3.20  3.54  -2.50  4.53
1.75  -4.32  -3.82  -5.42
-1.02  0.18  5.15  3.83
=>
3.54  -2.50
-4.32  -3.82

-4.46  4.43  -3.79
-4.34  4.01  -3.57
=>
4.43  -3.79
4.01  -3.57

-4.96  -0.53  -0.71  3.04  -0.29
-3.74  -1.60  -0.63  2.66  -0.01
-2.16  -1.63  -0.61  0.64  -0.01
=>
-0.53  -0.71
-1.60  -0.63

4.40  -4.40  0.34  -1.98
3.45  -3.45  1.25  -2.62
-1.09  1.09  1.65  3.17
0.34  -0.34  -2.39  1.79
1.95  -1.95  1.95  -3.45
=>
-4.40  0.34
-3.45  1.25

-2.67  -0.79  -0.12
-5.08  3.68  -0.20
=>
-0.79  -0.12
3.68  -0.20

0.46  -0.85  -0.04
-1.05  -4.89  -3.72
4.24  1.69  2.70
0.60  -0.70  0.98
4.30  0.48  2.43
=>
-0.85  -0.04
-4.89  -3.72
---
-4.70  1.38  1.22  -4.78  1.52  3.22  -0.12  0.50  -1.08  -1.70  -0.02  0.98  -0.06
-0.32  -1.14  -0.67  0.72  -1.00  0.50  -0.46  0.32  -0.67  0.25  1.27  0.11  -0.93
1.64  -0.13  -0.56  -2.02  -0.98  -0.80  -0.05  -1.30  -0.48  -0.16  0.23  0.10  -0.91
-0.26  -1.20  -0.56  0.75  -1.12  0.45  -0.42  0.25  -0.73  0.34  1.20  0.10  -0.83
0.80  -0.22  0.04  -0.98  -0.87  -1.67  0.40  -1.29  -0.54  1.25  0.03  0.12  0.71
-1.21  -1.57  0.81  -1.26  -0.27  0.93  -0.50  0.28  -0.39  -0.30  -0.42  1.10  -1.16
-1.75  0.62  0.46  -0.16  0.25  -0.17  0.03  5.09  0.77  1.24  0.52  0.19  -5.48
=>
-4.70  1.22  1.52  -0.12  -1.08  -0.02  -0.06
-0.32  -0.67  -1.00  -0.46  -0.67  1.27  -0.93
1.64  -0.56  -0.98  -0.05  -0.48  0.23  -0.91
-0.26  -0.56  -1.12  -0.42  -0.73  1.20  -0.83
0.80  0.04  -0.87  0.40  -0.54  0.03  0.71
-1.21  0.81  -0.27  -0.50  -0.39  -0.42  -1.16
-1.75  0.46  0.25  0.03  0.77  0.52  -5.48

2.86  -0.77  -4.83  1.72  -4.36  -1.01  -2.37  3.18
2.57  2.88  -3.48  -3.45  -4.93  -2.04  1.05  2.89
4.26  4.91  0.30  4.80  -0.39  -1.75  1.64  -4.96
-3.04  -3.97  3.86  -4.04  3.28  -1.72  2.08  -3.12
-2.62  4.74  -1.12  -1.74  -2.44  1.08  2.21  -0.04
4.45  4.77  0.91  1.49  2.48  2.55  -1.06  3.37
-0.07  0.78  1.75  2.24  -0.80  -1.41  -1.60  -0.36
0.99  -1.55  -3.00  -2.27  4.19  -5.00  -2.55  -2.07
=>
2.86  -4.83  -4.36  -2.37
2.57  -3.48  -4.93  1.05
4.26  0.30  -0.39  1.64
-3.04  3.86  3.28  2.08
-2.62  -1.12  -2.44  2.21
4.45  0.91  2.48  -1.06
-0.07  1.75  -0.80  -1.60
0.99  -3.00  4.19  -2.55

-2.74  3.04  -0.59  -1.76  1.39  1.96
-3.99  0.85  -0.16  -3.22  0.08  0.59
-2.58  3.25  0.43  -2.54  -0.64  2.14
-4.54  2.82  -0.32  -2.33  1.16  -0.02
=>
-2.74  -0.59  1.39
-3.99  -0.16  0.08
-2.58  0.43  -0.64
-4.54  -0.32  1.16

0.13  -0.57  0.65  1.65  -0.59  0.53  -0.56  -0.21  0.87  -1.56  1.42  -2.13  -1.34
-3.73  -0.28  -2.65  2.20  0.73  0.37  -0.01  0.60  -3.97  -2.75  -1.22  -3.55  -2.44
-0.98  0.95  -0.88  0.73  2.19  -4.31  2.00  4.17  0.07  -2.69  -2.14  -0.88  0.74
0.57  1.17  0.92  0.48  -0.71  0.91  0.19  -1.69  -0.56  -0.23  0.86  -1.01  0.50
=>
0.13  0.65  -0.59  -0.56  0.87  1.42  -1.34
-3.73  -2.65  0.73  -0.01  -3.97  -1.22  -2.44
-0.98  -0.88  2.19  2.00  0.07  -2.14  0.74
0.57  0.92  -0.71  0.19  -0.56  0.86  0.50

-0.41  -5.40  -0.29  2.26  -5.47  -0.25  -5.17
-0.84  1.41  -0.07  2.20  1.74  -0.60  3.17
-0.57  0.50  0.01  -0.29  0.81  -1.01  1.86
-0.09  -2.50  -0.13  2.33  -2.24  -0.70  -1.44
-1.04  -0.54  0.03  -4.01  -0.72  -0.27  -0.70
-0.02  -3.01  -0.18  -2.23  -3.12  0.04  -3.58
=>
-0.41  -0.29  -5.47  -5.17
-0.84  -0.07  1.74  3.17
-0.57  0.01  0.81  1.86
-0.09  -0.13  -2.24  -1.44
-1.04  0.03  -0.72  -0.70
-0.02  -0.18  -3.12  -3.58

-3.98  -1.78  0.99  3.48  -3.22  -1.88  -3.14
-2.04  -4.90  1.77  2.57  0.96  -2.16  1.26
-0.22  3.76  -3.63  -3.99  -3.72  -1.28  1.38
2.74  2.36  1.57  -2.36  0.98  -1.30  0.82
-2.11  -4.88  1.71  2.56  0.95  -2.24  1.31
-3.12  3.88  -3.61  -3.30  -3.60  -2.82  1.55
2.69  2.58  -0.01  -1.96  1.69  -3.90  2.03
0.72  3.25  -1.53  3.44  2.68  3.34  1.71
-3.71  -1.46  1.29  3.55  -3.53  -1.60  -3.15
1.01  -4.14  4.71  -1.77  0.74  1.15  -2.76
-1.99  3.90  -3.57  -3.71  -3.74  -2.31  1.43
=>
-3.98  0.99  -3.22  -3.14
-2.04  1.77  0.96  1.26
-0.22  -3.63  -3.72  1.38
2.74  1.57  0.98  0.82
-2.11  1.71  0.95  1.31
-3.12  -3.61  -3.60  1.55
2.69  -0.01  1.69  2.03
0.72  -1.53  2.68  1.71
-3.71  1.29  -3.53  -3.15
1.01  4.71  0.74  -2.76
-1.99  -3.57  -3.74  1.43

1.21  0.57  -0.05  0.28  -2.43  0.31  -1.10  -0.50
-3.46  1.03  -0.33  -1.28  -0.52  -3.34  0.13  0.06
1.56  -0.92  -2.40  -1.56  -0.14  -2.15  -1.91  -0.97
-0.96  0.34  -1.78  2.78  -3.60  3.29  0.94  -0.14
-2.66  0.65  -2.59  2.06  0.52  4.91  0.09  0.28
=>
1.21  -0.05  -2.43  -1.10
-3.46  -0.33  -0.52  0.13
1.56  -2.40  -0.14  -1.91
-0.96  -1.78  -3.60  0.94
-2.66  -2.59  0.52  0.09
